Here is a tiny trained network, its code and every weight. The questions are about switching its units off for an input and a class, where a switched-off unit gives its printed mean instead of its output.

import numpy as np


def w(rows, s, z=0):
    codes = np.array(rows[::2]) - 128.0
    scale = np.full(codes.shape[1], s)
    scale[-1] = z or s
    return codes * scale


def norm(h):
    return h / np.sqrt((h * h).mean(-1, keepdims=True) + 1e-5)


def f(y):
    return np.maximum(y, 0)


def log_softmax(a):
    a = a - a.max(-1, keepdims=True)
    return a - np.log(np.exp(a).sum(-1, keepdims=True))


def net(x, mask):
    res = np.array(x, float).reshape(1, 5) / 4 @ E
    u = 0
    for l in range(3):
        y = f(norm(res) @ A[l][:, :-1].T + A[l][:, -1])
        res = res + np.where(mask[u : u + 6], y, B[l][:, -1]) @ B[l][:, :-1]
        u += 6
    return log_softmax(norm(res)[-1] @ U[:, :-1].T + U[:, -1])


A, B = {}, {}
E = w([
[111,119,195,78,109],'x0',
[114,111,239,186,164],'x1',
[3,153,144,138,125],'x2',
[161,245,97,138,89],'x3',
[110,114,150,196,51],'x4',
],0.0058)
A[0] = w([
[212,96,125,55,194,160],'0.n0',
[108,30,142,84,145,38],'0.n1',
[94,145,231,151,92,141],'0.n2',
[254,126,202,103,52,2],'0.n3',
[171,136,96,25,131,147],'0.n4',
[81,124,83,130,95,125],'0.n5',
],0.009,0.0014)
B[0] = w([
[122,159,119,175,237,254],'0.n0',
[125,87,254,155,95,223],'0.n1',
[102,216,22,196,202,231],'0.n2',
[213,77,25,49,76,211],'0.n3',
[119,229,34,136,178,230],'0.n4',
[137,68,142,105,105,178],'0.n5',
],0.0071,0.0049)
A[1] = w([
[183,124,185,145,216,54],'1.n0',
[170,61,41,134,149,74],'1.n1',
[115,97,221,204,176,69],'1.n2',
[58,213,172,54,118,94],'1.n3',
[97,38,72,119,1,105],'1.n4',
[201,157,92,183,38,252],'1.n5',
],0.0098,0.0017)
B[1] = w([
[150,102,128,153,191,233],'1.n0',
[140,214,123,206,178,249],'1.n1',
[97,96,124,2,133,253],'1.n2',
[96,192,50,121,79,207],'1.n3',
[195,151,241,181,153,201],'1.n4',
[70,83,189,135,51,253],'1.n5',
],0.012,0.0046)
A[2] = w([
[17,162,85,143,107,18],'2.n0',
[164,228,153,126,65,65],'2.n1',
[237,103,210,152,43,178],'2.n2',
[83,97,189,157,199,112],'2.n3',
[104,236,69,135,102,193],'2.n4',
[2,167,44,128,50,245],'2.n5',
],0.0091,0.0012)
B[2] = w([
[128,210,29,153,55,210],'2.n0',
[53,112,203,72,83,193],'2.n1',
[209,149,226,251,100,187],'2.n2',
[9,103,171,108,93,192],'2.n3',
[19,61,132,176,116,252],'2.n4',
[39,253,68,104,22,255],'2.n5',
],0.008,0.0075)
U = w([
[192,108,225,193,74,201],'0',
[189,155,81,167,251,142],'1',
[165,19,89,125,98,48],'2',
[75,7,182,22,209,166],'3',
[182,133,163,43,129,3],'4',
[37,175,106,108,58,205],'5',
[173,57,128,83,116,24],'6',
],0.011,0.006)

Each question gives the input, the list of numbers given to net, and the class t.
The units are the neurons (one row each of A and B). Each row of codes is followed by its name. A weight is (code - 128) times the scale printed after its matrix; where a second scale follows, it is the last column's (A, B and U).
mask holds one flag per neuron, layer by layer. A switched-off neuron (its flag False) gives its mean, the last column of its row in B, instead of its output. The means were averaged over made-up inputs and are rounded, as every weight is.
A unit's drop is (log p(t) with every unit on - log p(t) with that unit switched off) / (log p(t) with every unit on - log p(t) with every unit switched off).
most important unit: the unit with the biggest drop
k most important neurons: the k neurons with the biggest drops, biggest first
k most important neurons of layer l: the k neurons of layer l with the biggest drops, biggest first
drop when u is switched off: that unit's drop, to one decimal
input [-8,-7,-7,-1,-2], class 1: most important unit -> 0.n0
input [4,3,-7,-8,0], class 3: 3 most important neurons -> [0.n1; 1.n2; 0.n0]
input [-2,-3,8,-4,5], class 0: 4 most important neurons -> [1.n4; 0.n0; 0.n5; 0.n4]
input [-7,0,-6,-6,-2], class 1: 2 most important neurons of layer 1 -> [1.n1; 1.n5]
input [7,-1,2,-6,7], class 3: 2 most important neurons of layer 0 -> [0.n4; 0.n2]
input [-2,1,0,-7,7], class 3: 2 most important neurons of layer 0 -> [0.n3; 0.n2]
input [4,0,0,0,-7], class 1: 2 most important neurons of layer 2 -> [2.n5; 2.n1]
input [6,-7,-2,-5,-4], class 1: 2 most important neurons of layer 0 -> [0.n4; 0.n0]
input [-2,0,0,5,3], class 0: 2 most important neurons -> [0.n0; 0.n4]
input [-3,3,-1,5,0], class 0: 3 most important neurons of layer 1 -> [1.n3; 1.n2; 1.n5]
input [-8,-1,6,-6,-4], class 3: 2 most important neurons -> [0.n4; 0.n2]
input [0,7,-8,-2,1], class 1: 3 most important neurons of layer 1 -> [1.n1; 1.n0; 1.n4]
input [8,0,-6,-1,4], class 0: drop when 0.n3 is switched off -> 1.4
input [2,-2,-4,-5,3], class 0: most important unit -> 0.n3
input [3,0,-2,1,-2], class 1: drop when 0.n0 is switched off -> 0.7
input [-4,-7,3,7,7], class 0: drop when 0.n4 is switched off -> 0.2
